Below are the code and all the weights of a small trained network. Each question names an input and a class and asks about switching units off, where a switched-off unit gives its printed mean instead of its output.

import numpy as np


def w(rows, s, z=0):
    codes = np.array(rows[::2]) - 128.0
    scale = np.full(codes.shape[1], s)
    scale[-1] = z or s
    return codes * scale


def norm(h):
    return h / np.sqrt((h * h).mean(-1, keepdims=True) + 1e-5)


def f(y):
    return np.maximum(y, 0)


def log_softmax(a):
    a = a - a.max(-1, keepdims=True)
    return a - np.log(np.exp(a).sum(-1, keepdims=True))


def net(x, mask):
    res = np.array(x, float).reshape(1, 3) / 4 @ E
    u = 0
    for l in range(4):
        y = f(norm(res) @ A[l][:, :-1].T + A[l][:, -1])
        res = res + np.where(mask[u : u + 5], y, B[l][:, -1]) @ B[l][:, :-1]
        u += 5
    return log_softmax(norm(res)[-1] @ U[:, :-1].T + U[:, -1])


A, B = {}, {}
E = w([
[227,97,111,77,206,172,200,2,50],'x0',
[106,132,65,184,34,49,172,48,144],'x1',
[223,141,163,208,136,47,192,161,179],'x2',
],0.0098)
A[0] = w([
[100,97,133,205,68,115,91,109,206,226],'L0N1',
[184,235,104,134,210,139,192,105,142,84],'L0N2',
[89,141,81,56,93,141,79,105,98,148],'L0N3',
[80,200,137,123,136,121,171,223,133,248],'L0N4',
[164,77,159,149,183,218,2,157,169,134],'L0N5',
],0.0061,0.0017)
B[0] = w([
[163,49,110,97,105,109,179,111,63,252],'L0N1',
[205,59,84,47,72,92,131,148,134,208],'L0N2',
[254,69,31,131,91,109,169,173,152,227],'L0N3',
[184,19,191,87,142,128,103,25,107,237],'L0N4',
[105,174,83,63,93,26,252,150,67,252],'L0N5',
],0.0075,0.0048)
A[1] = w([
[20,152,53,87,97,226,58,141,121,35],'L1N1',
[131,167,196,87,199,174,98,250,134,3],'L1N2',
[44,119,167,151,60,95,43,237,172,90],'L1N3',
[67,194,94,157,65,79,103,57,189,47],'L1N4',
[185,178,184,249,155,122,158,209,204,98],'L1N5',
],0.015,0.0019)
B[1] = w([
[210,137,73,130,140,52,66,123,165,210],'L1N1',
[87,132,85,146,101,123,252,193,112,228],'L1N2',
[122,112,195,106,147,192,139,48,130,254],'L1N3',
[117,126,86,118,104,147,205,164,101,191],'L1N4',
[176,123,57,92,138,107,55,121,157,192],'L1N5',
],0.018,0.0091)
A[2] = w([
[153,154,191,136,211,186,136,47,131,30],'L2N1',
[172,101,200,111,200,206,116,46,173,77],'L2N2',
[168,63,110,83,83,118,176,172,82,118],'L2N3',
[169,188,119,184,247,168,123,75,83,5],'L2N4',
[222,152,96,149,201,94,26,175,203,18],'L2N5',
],0.014,0.0016)
B[2] = w([
[118,102,168,91,100,202,119,130,143,157],'L2N1',
[110,131,191,150,160,178,147,97,156,179],'L2N2',
[83,143,180,144,138,115,72,154,153,253],'L2N3',
[121,79,193,109,99,150,145,109,187,143],'L2N4',
[174,170,53,113,124,69,5,63,75,178],'L2N5',
],0.011,0.019)
A[3] = w([
[197,113,198,136,176,230,152,80,73,57],'L3N1',
[123,128,89,132,171,171,183,226,73,5],'L3N2',
[25,141,47,209,9,91,217,106,57,105],'L3N3',
[114,148,168,132,140,148,112,37,177,39],'L3N4',
[13,241,164,248,149,160,30,150,158,148],'L3N5',
],0.015,0.0015)
B[3] = w([
[84,130,105,149,92,183,142,73,195,224],'L3N1',
[171,112,132,155,123,121,187,178,124,194],'L3N2',
[159,135,143,102,186,134,210,240,128,253],'L3N3',
[115,135,153,160,137,169,147,157,128,206],'L3N4',
[52,158,147,155,124,76,93,116,4,150],'L3N5',
],0.015,0.013)
U = w([
[145,141,112,88,182,95,249,254,127,157],'0',
[96,127,167,126,145,234,131,28,205,175],'1',
[210,160,19,82,156,58,20,84,126,223],'2',
[37,173,174,143,159,75,77,132,33,6],'3',
],0.0094,0.0019)

Each question gives the input, the list of numbers given to net, and the class t.
The units are the neurons (one row each of A and B). Each row of codes is followed by its name. A weight is (code - 128) times the scale printed after its matrix; where a second scale follows, it is the last column's (A, B and U).
mask holds one flag per neuron, layer by layer. A switched-off neuron (its flag False) gives its mean, the last column of its row in B, instead of its output. The means were averaged over made-up inputs and are rounded, as every weight is.
A unit's drop is (log p(t) with every unit on - log p(t) with that unit switched off) / (log p(t) with every unit on - log p(t) with every unit switched off).
The circuit of an input: a set's keep is (log p(t) with only the set's units on - log p(t) with every unit switched off) / (log p(t) with every unit on - log p(t) with every unit switched off). Starting from the 12 units with the biggest drops (on a tie, the unit counted first), units are removed one at a time, each time the one whose removal leaves the highest keep (on an exact tie, the one counted first), for as long as the keep stays at least 0.8.
units of the circuit, in order: the units of the circuit, biggest drop first
top k neurons: the k neurons with the biggest drops, biggest first
k most important neurons of layer l: the k neurons of layer l with the biggest drops, biggest first
drop when u is switched off: that unit's drop, to one decimal
input [-4,1,8], class 2: units of the circuit, in order : L1N5
input [4,4,6], class 2: top 2 neurons : L1N3; L1N2
input [7,7,-7], class 0: 2 most important neurons of layer 1 : L1N3; L1N5
input [0,-2,0], class 3: top 2 neurons : L1N3; L1N2
input [3,-6,7], class 2: units of the circuit, in order : L1N5; L2N5
input [5,4,6], class 2: top 3 neurons : L1N3; L0N4; L1N2
input [-1,-3,1], class 3: top 3 neurons : L0N5; L1N3; L0N4
input [1,2,-1], class 3: top 4 neurons : L1N3; L1N1; L1N5; L1N2
input [-3,3,0], class 3: top 2 neurons : L2N3; L0N1
input [6,-3,-7], class 2: top 2 neurons : L1N1; L1N3
input [-3,6,-7], class 2: top 2 neurons : L1N1; L1N2
input [6,3,-8], class 2: 2 most important neurons of layer 1 : L1N1; L1N3
input [-5,3,-5], class 1: top 2 neurons : L1N3; L1N5
input [-1,-2,-2], class 3: top 3 neurons : L1N3; L1N2; L2N3
input [-4,0,-6], class 2: units of the circuit, in order : L1N1
input [0,1,1], class 3: top 3 neurons : L1N3; L1N1; L1N2
input [-1,1,0], class 3: top 2 neurons : L1N3; L1N1
input [-7,-1,4], class 1: drop when L1N3 is switched off : 1.3
input [-3,0,0], class 3: drop when L0N1 is switched off : 0.9
input [6,3,-1], class 1: drop when L1N2 is switched off : 3.6
